Below are the code and all the weights of a small trained network. Each question names an input and a target symbol and asks about switching units off, where a switched-off unit gives its printed mean instead of its output.

import numpy as np


def w(rows, s, z=0):
    codes = np.array(rows[::2]) - 128.0
    scale = np.full(codes.shape[1], s)
    scale[-1] = z or s
    return codes * scale


def f(y):
    return y / 2 * (1 + np.tanh(0.7978845608 * (y + 0.044715 * y**3)))


def softmax(a):
    e = np.exp(a - a.max(-1, keepdims=True))
    return e / e.sum(-1, keepdims=True)


def log_softmax(a):
    a = a - a.max(-1, keepdims=True)
    return a - np.log(np.exp(a).sum(-1, keepdims=True))


def net(x, mask):
    ids = ['αβγδζηθλμπστφψω'.index(c) for c in x.split()]
    T = len(ids)
    res = E[ids] + P[:T]
    q, k, v = (res @ M[0].T for M in (Q, K, V))
    z = softmax(np.where(np.tri(T) > 0, q @ k.T / 2**0.5, -1e9)) @ v
    res = res + np.where(mask[0], z, O[0][:, -1]) @ O[0][:, :-1]
    y = f(res @ A[0][:, :-1].T + A[0][:, -1])
    res = res + np.where(mask[1:9], y, B[0][:, -1]) @ B[0][:, :-1]
    return log_softmax(res[-1] @ U[:, :-1].T + U[:, -1])


Q, K, V, O, A, B = {}, {}, {}, {}, {}, {}
E = w([
[162,77,150,165,51,141],'α',
[113,125,167,210,90,90],'β',
[72,15,14,96,192,129],'γ',
[97,77,194,194,144,214],'δ',
[64,90,123,156,84,95],'ζ',
[87,112,149,154,98,103],'η',
[114,226,150,174,212,206],'θ',
[151,56,91,130,162,190],'λ',
[150,206,88,65,127,139],'μ',
[70,161,28,111,148,138],'π',
[119,171,145,203,210,140],'σ',
[105,36,159,141,76,6],'τ',
[170,173,101,74,138,130],'φ',
[94,154,131,90,199,26],'ψ',
[184,38,151,156,156,113],'ω',
],0.02)
P = w([
[74,128,251,52,70,136],'0',
[87,124,178,106,96,147],'1',
[96,115,165,117,101,149],'2',
[98,115,151,124,109,150],'3',
[105,116,143,127,110,152],'4',
[107,113,132,130,114,148],'5',
[110,109,123,141,110,149],'6',
[111,108,113,148,114,151],'7',
[112,104,105,152,113,146],'8',
[122,109,101,163,113,144],'9',
[124,104,93,167,113,147],'10',
[112,114,114,142,112,150],'11',
],0.013)
Q[0] = w([
[239,151,75,85,166,246],'head 1',
[162,106,141,124,33,166],'head 1',
],0.014)
K[0] = w([
[203,127,18,254,133,118],'head 1',
[171,22,155,128,6,217],'head 1',
],0.0097)
V[0] = w([
[2,183,100,171,87,86],'head 1',
[84,80,18,49,182,176],'head 1',
],0.0088)
O[0] = w([
[63,159,162,147,123,15,215],'head 1',
[103,111,254,23,134,176,2],'head 1',
],0.012,0.0026)
A[0] = w([
[95,36,102,142,186,63,137],'neuron 1',
[106,177,81,91,43,171,147],'neuron 2',
[131,47,210,130,254,75,180],'neuron 3',
[156,168,76,195,126,51,65],'neuron 4',
[113,121,45,120,186,121,199],'neuron 5',
[49,168,107,144,189,219,112],'neuron 6',
[83,68,143,186,215,117,173],'neuron 7',
[144,233,79,122,164,213,1],'neuron 8',
],0.0083,0.0041)
B[0] = w([
[162,137,235,61,67,137,238],'neuron 1',
[139,154,16,160,114,168,173],'neuron 2',
[226,211,75,180,162,94,211],'neuron 3',
[149,96,122,70,245,126,254],'neuron 4',
[165,180,214,91,208,129,195],'neuron 5',
[40,22,141,179,202,57,199],'neuron 6',
[179,198,186,140,41,246,246],'neuron 7',
[254,46,208,134,95,85,172],'neuron 8',
],0.0086,0.0072)
U = w([
[148,105,16,174,138,120,172],'α',
[148,124,102,84,206,56,65],'β',
[121,134,233,26,120,178,59],'γ',
[80,134,168,183,65,214,91],'δ',
[123,117,180,125,86,90,75],'ζ',
[117,158,203,129,68,120,41],'η',
[112,48,192,165,154,76,135],'θ',
[103,37,160,55,127,203,135],'λ',
[72,208,120,121,2,173,215],'μ',
[54,104,135,35,158,71,254],'π',
[125,249,97,144,213,210,113],'σ',
[164,3,208,73,64,12,80],'τ',
[122,119,156,100,96,115,173],'φ',
[169,194,148,60,142,82,91],'ψ',
[239,119,153,124,99,157,94],'ω',
],0.009,0.0072)

Each question gives the input, a string of symbols that net reads in full, and the target symbol t.
The units are the heads (2 rows each of Q, K, V and O) and the neurons (one row each of A and B). Each row of codes is followed by its name. A weight is (code - 128) times the scale printed after its matrix; where a second scale follows, it is the last column's (O, A, B and U).
mask holds one flag per unit, heads first, then neurons. A switched-off unit (its flag False) gives its mean, the last column of its rows in O or B, instead of its output. The means were averaged over made-up inputs and are rounded, as every weight is.
A unit's drop is (log p(t) with every unit on - log p(t) with that unit switched off) / (log p(t) with every unit on - log p(t) with every unit switched off).
The circuit of an input: a set's keep is (log p(t) with only the set's units on - log p(t) with every unit switched off) / (log p(t) with every unit on - log p(t) with every unit switched off). Starting from all 9 units, units are removed one at a time, each time the one whose removal leaves the highest keep (on an exact tie, the one counted first), for as long as the keep stays at least 0.8.
circuit, biggest first: the units of the circuit, biggest drop first
top k neurons: the k neurons with the biggest drops, biggest first
drop of u: that unit's drop, to one decimal
input β β μ γ α β η α φ β, target β: circuit, biggest first	[neuron 4; head 1]
input μ ω μ γ θ μ ψ η ω, target ω: top 2 neurons	[neuron 3; neuron 6]
input μ ψ μ μ γ π β, target μ: top neuron	[neuron 6]
input μ μ η μ μ ω μ λ γ θ θ β, target μ: circuit, biggest first	[neuron 6; neuron 8]
input ω δ η μ β μ μ, target β: top 2 neurons	[neuron 4; neuron 7]
input ζ μ ω ω α θ θ α μ μ, target α: circuit, biggest first	[neuron 7; head 1]
input τ σ μ μ α σ β μ φ β τ φ, target β: circuit, biggest first	[head 1; neuron 4]
input γ α μ, target α: top 3 neurons	[neuron 2; neuron 1; neuron 7]
input φ φ δ λ, target λ: circuit, biggest first	[head 1; neuron 6]
input θ α π ψ σ τ μ φ μ μ μ ψ, target ψ: top 3 neurons	[neuron 3; neuron 1; neuron 6]
input ω σ μ θ π μ, target π: top 3 neurons	[neuron 7; neuron 1; neuron 3]
input μ μ σ σ θ ζ δ α, target α: circuit, biggest first	[head 1; neuron 1]
input π μ β, target η: circuit, biggest first	[head 1; neuron 4; neuron 3]
input μ π π η, target μ: circuit, biggest first	[neuron 4; neuron 6]
input μ μ μ π τ η μ ω ω η, target μ: top 3 neurons	[neuron 4; neuron 6; neuron 8]
input σ α μ θ τ π μ μ θ, target θ: circuit, biggest first	[neuron 6]
input ψ θ ω π σ α π, target π: circuit, biggest first	[head 1; neuron 6]
input φ σ σ σ β ζ μ, target β: top 2 neurons	[neuron 7; neuron 4]
input α μ θ θ λ σ β τ μ β, target σ: top 2 neurons	[neuron 4; neuron 5]
input δ τ μ μ, target μ: circuit, biggest first	[neuron 4]
input β μ ω σ δ, target δ: top 2 neurons	[neuron 7; neuron 4]
input ζ δ β φ ω τ φ, target ω: top 2 neurons	[neuron 8; neuron 5]
input μ σ ψ μ δ ζ, target μ: drop of neuron 4	0.5
input ω ζ ω ω γ ψ λ μ μ, target λ: drop of neuron 3	0.1
input η η γ μ, target γ: drop of head 1	1.8
input λ β μ λ σ ψ, target ψ: drop of neuron 3	0.9
input δ ω θ λ μ, target λ: top neuron	[neuron 3]
input λ μ π μ π μ, target π: top 2 neurons	[neuron 7; neuron 1]
